Group and class of each row
24 -4 16 -23 2 0 -14 3 17 1 2 5 6 -5 2 13 15 12 -1 -4 1 8 => [47]/bidop
11 -11 1 -8 -9 14 -17 6 6 -3 0 2 -3 -3 -1 15 4 5 0 6 -5 11 => [42]/Mok
12 -3 -4 -18 0 -39 -6 -5 14 4 -6 -2 -2 -4 -7 10 12 4 -17 -1 1 -27 => [47]/vire
13 -21 10 -12 -3 0 -5 -4 10 0 -3 0 0 -8 7 12 10 3 -2 1 -3 -4 => [47]/bidop
6 -16 -6 -8 0 1 -1 -4 4 -1 -6 -6 6 -12 -6 12 15 14 1 1 3 -10 => [47]/vire
18 -18 -3 -6 4 -2 -10 3 12 -8 -8 5 -7 6 0 19 5 12 -1 -2 6 -12 => [42]/Mok
22 -22 -2 -15 3 5 -12 -9 24 1 -10 8 -3 -2 0 22 21 8 -8 3 6 -17 => [47]/vire
10 -9 1 -5 4 -6 -8 0 0 1 -6 17 -1 -1 -5 11 1 -1 0 2 6 -10 => [42]/Mok
18 -14 0 -10 1 -5 1 -8 19 0 2 7 -2 0 5 23 18 14 -7 -4 4 -12 => [47]/vire
12 -13 0 -15 -2 -2 -15 1 10 2 -4 0 -1 6 9 10 16 4 -4 -3 0 -2 => [47]/bidop
15 -19 -8 -19 2 -8 -5 -8 11 -1 -10 -1 -5 -13 5 15 12 35 -10 -3 3 -14 => [42]/mas
13 -22 -7 -4 -9 -13 -7 -9 3 3 -9 1 0 -1 3 16 7 6 -12 -1 4 -5 => [42]/mas
8 -6 13 -13 -2 0 -9 11 11 -1 0 -8 -4 -8 4 12 11 4 -3 10 0 0 => [47]/bidop
6 -20 -3 -25 0 -2 -8 -10 7 -1 -9 -1 -7 -3 -1 14 10 10 -5 10 6 -11 => [42]/mas
22 -12 3 -21 0 0 -12 -7 27 2 -13 3 -7 -6 2 22 11 12 -14 2 2 -9 => [47]/bidop
4 -12 -1 -4 -7 5 -4 2 8 4 3 -2 0 -3 -1 5 21 6 -6 5 -7 -6 => [47]/vire
11 -6 5 -21 -11 0 -6 1 15 1 -1 -21 6 -7 8 13 12 0 -10 0 -15 -7 => [47]/vire
11 -4 6 -15 5 2 -13 -6 17 0 -2 4 0 -12 -5 14 16 7 1 2 -2 1 => [47]/bidop
12 -23 -6 -10 -8 -13 -10 -16 6 2 -7 1 6 -6 7 24 15 7 -20 -4 8 -15 => [42]/Mok
9 -9 -1 -15 1 -3 -12 -8 10 -2 -3 5 2 -12 2 9 11 -3 -5 3 -3 4 => [47]/vire
7 -16 -8 -12 5 -4 -9 -7 10 0 11 -4 0 9 4 2 7 2 -10 -4 7 -15 => [42]/mas
10 -10 -2 -13 -2 -1 -7 -1 9 19 -2 1 -7 1 -2 13 -3 0 -5 -1 10 -4 => [42]/Mok
9 -1 3 -6 3 -3 -8 6 16 4 10 2 11 -2 -4 6 -2 1 1 4 1 8 => [47]/vire
13 -5 7 -6 -2 0 -12 9 13 4 3 6 7 -10 -5 17 7 9 3 0 3 1 => [47]/vire
5 -12 -7 -25 -13 -2 -7 -1 4 -2 -1 -3 -2 6 2 5 5 0 -8 -2 4 -8 => [42]/mas
17 -12 0 -17 7 2 -17 -3 20 3 -7 10 2 -9 2 19 10 13 1 0 -3 -3 => [47]/bidop
8 -17 -10 -3 3 -2 -3 -5 6 4 -10 4 -7 1 -1 8 11 3 0 -3 -5 -9 => [42]/Mok
20 -11 -1 -19 7 -3 -13 2 10 -5 -2 1 -1 -1 -1 13 2 10 3 7 6 -12 => [42]/Mok
18 -8 10 -8 2 0 -6 1 12 1 0 0 3 -9 -3 16 11 7 -9 2 1 -3 => [47]/bidop
28 -36 -14 -22 1 -7 1 -19 21 -7 -16 6 -10 -4 7 30 20 13 -21 -6 5 -27 => [42]/mas
1 -15 -2 -11 3 1 -10 -8 8 3 -2 3 -4 -11 4 22 13 -2 -3 -2 -2 -7 => [47]/vire
17 -5 6 -13 1 -2 -17 2 14 -2 2 5 2 -11 5 17 3 10 -4 0 3 0 => [47]/bidop
17 -15 -1 -13 -2 -3 -10 -6 15 0 -12 4 -6 -2 2 15 21 6 -4 4 -2 -9 => [47]/vire
12 -14 -3 -13 -8 -5 -5 0 10 -1 -3 0 -6 -5 -2 16 3 -1 -4 5 5 -11 => [42]/Mok
16 -8 17 2 -6 2 -17 13 18 2 3 5 5 -16 -8 25 6 29 7 3 6 3 => [47]/vire
9 -10 3 -9 8 6 -10 -7 16 -2 -9 -1 -7 -1 7 3 15 -1 -7 -1 -1 -18 => [47]/vire
4 -17 -3 -10 9 7 -7 -1 -6 1 -22 4 -1 -3 6 11 8 3 -5 -3 2 -5 => [42]/mas
15 -9 3 -8 4 -1 -14 0 19 -2 -5 5 7 -12 0 16 12 14 6 -1 -2 0 => [47]/bidop
14 -14 1 -21 -3 -10 0 -9 10 -1 -2 -4 -9 3 -1 8 7 -2 -18 -3 15 -5 => [42]/mas
22 -7 1 -11 0 -1 -10 1 12 7 1 -4 -6 14 -6 8 10 6 -8 4 6 -11 => [42]/Mok
-2 -7 -2 -29 2 2 -11 2 8 4 -4 -2 -4 -5 1 3 9 0 1 -4 -1 -4 => [42]/Mok
16 -18 2 -17 -1 -7 1 -15 11 -4 -7 4 -3 -6 1 19 11 2 -9 -10 5 -13 => [42]/mas
11 -22 4 -13 -2 0 -12 -4 20 2 0 -3 -9 -7 -6 20 11 -4 -5 0 -1 3 => [47]/vire
16 -23 -5 -11 0 -6 1 -5 23 -2 -15 -1 -2 -8 0 21 17 10 -9 -4 4 -17 => [47]/vire

Group, then class
-4 1 -1 1 6 -1 -2 0 1 -1 0 3 7 3 -3 -2 -3 0 3 0 -2 -2 => A/H
13 4 1 5 6 3 -2 6 -1 4 1 1 1 -1 -7 -2 3 1 -8 -2 1 -6 => Y/V
-8 2 -2 2 7 -3 -7 4 9 3 2 8 9 2 8 1 -1 -3 2 -5 -3 -2 => A/H
-2 -6 -4 9 10 1 -3 3 0 -1 6 -10 -6 1 -2 -5 -1 -4 -2 4 -5 0 => Z/M
-14 -2 -2 3 6 -1 -7 -3 8 1 2 9 8 5 4 1 5 -2 4 -3 -2 -3 => A/K
-16 -1 -7 -7 -1 2 -2 -8 7 9 4 12 2 -11 14 6 1 -1 7 -1 -8 -1 => A/H
-2 -2 -4 1 5 2 -4 2 -2 -2 0 8 0 1 -13 -2 -3 -6 -6 -8 3 4 => Y/V
-17 -4 -2 0 6 -2 -4 -2 5 0 4 9 4 1 7 2 0 -4 5 -3 -1 0 => A/K
-21 -5 -7 -4 1 0 -6 -5 5 -1 2 9 4 1 0 3 -1 -4 8 -4 -1 2 => A/K
1 -1 -3 3 5 3 -4 -1 -2 5 2 5 -1 -6 -11 -3 3 -3 -1 -3 -5 1 => Y/V
3 0 0 6 4 1 2 4 -1 0 -2 6 1 0 -4 -3 4 -2 -2 -4 -1 -2 => Y/G
-15 -3 -3 -2 3 1 -6 -3 7 0 5 8 7 1 -1 3 2 -3 5 -4 2 -2 => A/K

Group, then class
4 -5 -7 1 -5 -4 -11 3 2 -5 -17 0 5 11 3 2 6 -5 -1 0 2 -11 => <10>/(18)
10 -5 0 -1 -7 1 -4 1 -3 1 -22 -7 3 5 -3 2 -4 0 -1 -5 4 2 => <11>/(15)
7 3 -2 3 -2 24 -8 -1 -16 0 -2 2 4 3 1 -1 1 0 -2 0 4 -1 => <11>/(11)
4 -1 -3 1 -5 7 -8 0 -3 -1 -40 4 5 12 -3 -2 1 -1 1 -5 5 -8 => <10>/(18)
-12 -2 -4 -1 3 2 -7 0 2 3 -45 -6 6 15 -3 1 5 0 0 -4 6 -4 => <10>/(18)
1 -7 -8 0 -1 1 -4 2 3 0 -15 2 4 4 4 0 -1 0 -1 -8 -2 -12 => <10>/(18)
4 4 -3 -2 -1 1 -12 -4 -2 -6 -30 -7 3 7 -4 5 8 0 -4 3 6 -16 => <10>/(8)
7 0 0 3 -1 -2 -5 4 -5 -4 -19 -16 -1 2 -3 -2 0 3 -1 -8 0 -9 => <11>/(15)
1 -1 -5 0 1 -1 -6 2 -4 1 -36 -18 3 7 0 -1 -2 -2 -6 -3 4 -5 => <10>/(8)
16 8 6 1 -1 -1 -2 4 -5 -3 5 -7 2 0 -1 -6 -4 -1 -2 -2 2 -2 => <11>/(15)
15 0 3 0 -2 2 -10 -4 -4 1 -23 -11 4 2 -1 1 0 3 -2 -4 5 5 => <11>/(1)
-3 0 -7 2 -7 0 -10 14 2 6 -37 -1 7 12 0 0 0 2 -3 -6 6 -11 => <10>/(6)
14 -1 8 4 3 1 -4 1 -1 1 -12 -11 3 7 0 -3 -4 0 0 -2 1 -3 => <11>/(15)
-1 3 -5 0 -6 2 -8 -2 -3 -1 -32 2 5 11 -1 -3 1 3 2 -5 5 1 => <11>/(11)
5 -1 -2 -4 2 -5 -6 5 2 8 -19 -8 7 8 0 -1 3 -2 -2 -1 0 -13 => <10>/(18)
0 -4 -1 -1 3 3 -1 -1 1 12 -1 9 1 17 2 2 -5 1 1 -1 -2 3 => <10>/(18)
1 6 1 -3 -3 0 -12 3 -5 1 -10 -3 3 6 1 1 1 -2 -2 -1 2 -10 => <10>/(6)
13 1 -1 -1 -5 1 -1 0 1 -3 -9 -10 6 -1 -1 2 4 -1 -6 -4 1 -3 => <11>/(15)
5 1 -4 3 -3 0 -4 -1 -1 2 -32 -10 3 13 -1 -2 0 2 -6 2 0 -7 => <10>/(8)
14 3 -1 3 0 1 -7 2 -7 0 -12 -2 -2 0 -3 -6 2 1 0 -2 1 -6 => <11>/(11)
4 -3 -9 -3 -7 -2 -5 6 0 2 -30 -4 12 2 -4 1 3 -6 -3 5 6 -12 => <10>/(18)
8 9 -10 -2 2 -1 -10 3 1 2 -4 2 1 14 -2 6 -4 0 -1 0 1 3 => <10>/(18)
25 0 -3 -1 3 3 -7 2 -5 -1 2 -6 5 7 -2 -3 -6 -2 -8 -7 3 -2 => <11>/(1)
7 8 -1 3 -6 3 -14 1 -3 -3 -19 -5 5 1 2 -1 1 0 -5 -11 -1 -1 => <11>/(11)
10 -1 3 1 7 2 -9 0 -6 0 -23 7 3 4 7 -5 1 -2 -5 -2 5 1 => <11>/(11)
3 -1 -6 -2 3 1 -13 2 -15 -3 -38 -4 3 13 -3 -2 -1 1 -4 -4 2 -3 => <10>/(18)
10 1 -7 -1 4 1 -12 6 -2 1 -5 -6 -1 10 2 -3 4 1 -2 -5 -4 -3 => <11>/(11)
11 -2 3 3 -8 1 -3 1 -4 -2 -15 -12 0 5 -1 1 -3 1 -5 -3 2 1 => <11>/(15)
2 1 -6 1 -8 4 -5 -2 0 -6 -35 3 5 15 -3 2 -3 -1 -3 -4 -2 -5 => <10>/(6)
12 5 1 2 1 0 -6 10 -3 0 -1 -2 4 4 -1 -3 -6 -1 -5 -7 4 -4 => <11>/(1)
5 1 -2 -2 -7 3 -4 3 -1 3 -21 9 8 3 1 -3 3 3 -5 -4 4 2 => <11>/(11)
3 1 5 3 -2 1 -2 0 -2 -2 -10 -4 3 2 1 2 -3 -1 -3 1 4 1 => <11>/(15)
0 3 -9 1 -4 0 -2 3 -2 0 -13 -7 1 3 -4 0 1 -3 -4 -1 -7 -10 => <10>/(8)
-10 -2 -9 2 -4 1 -12 3 1 1 -18 5 2 8 -3 2 -1 -1 -6 -5 -1 -10 => <10>/(18)
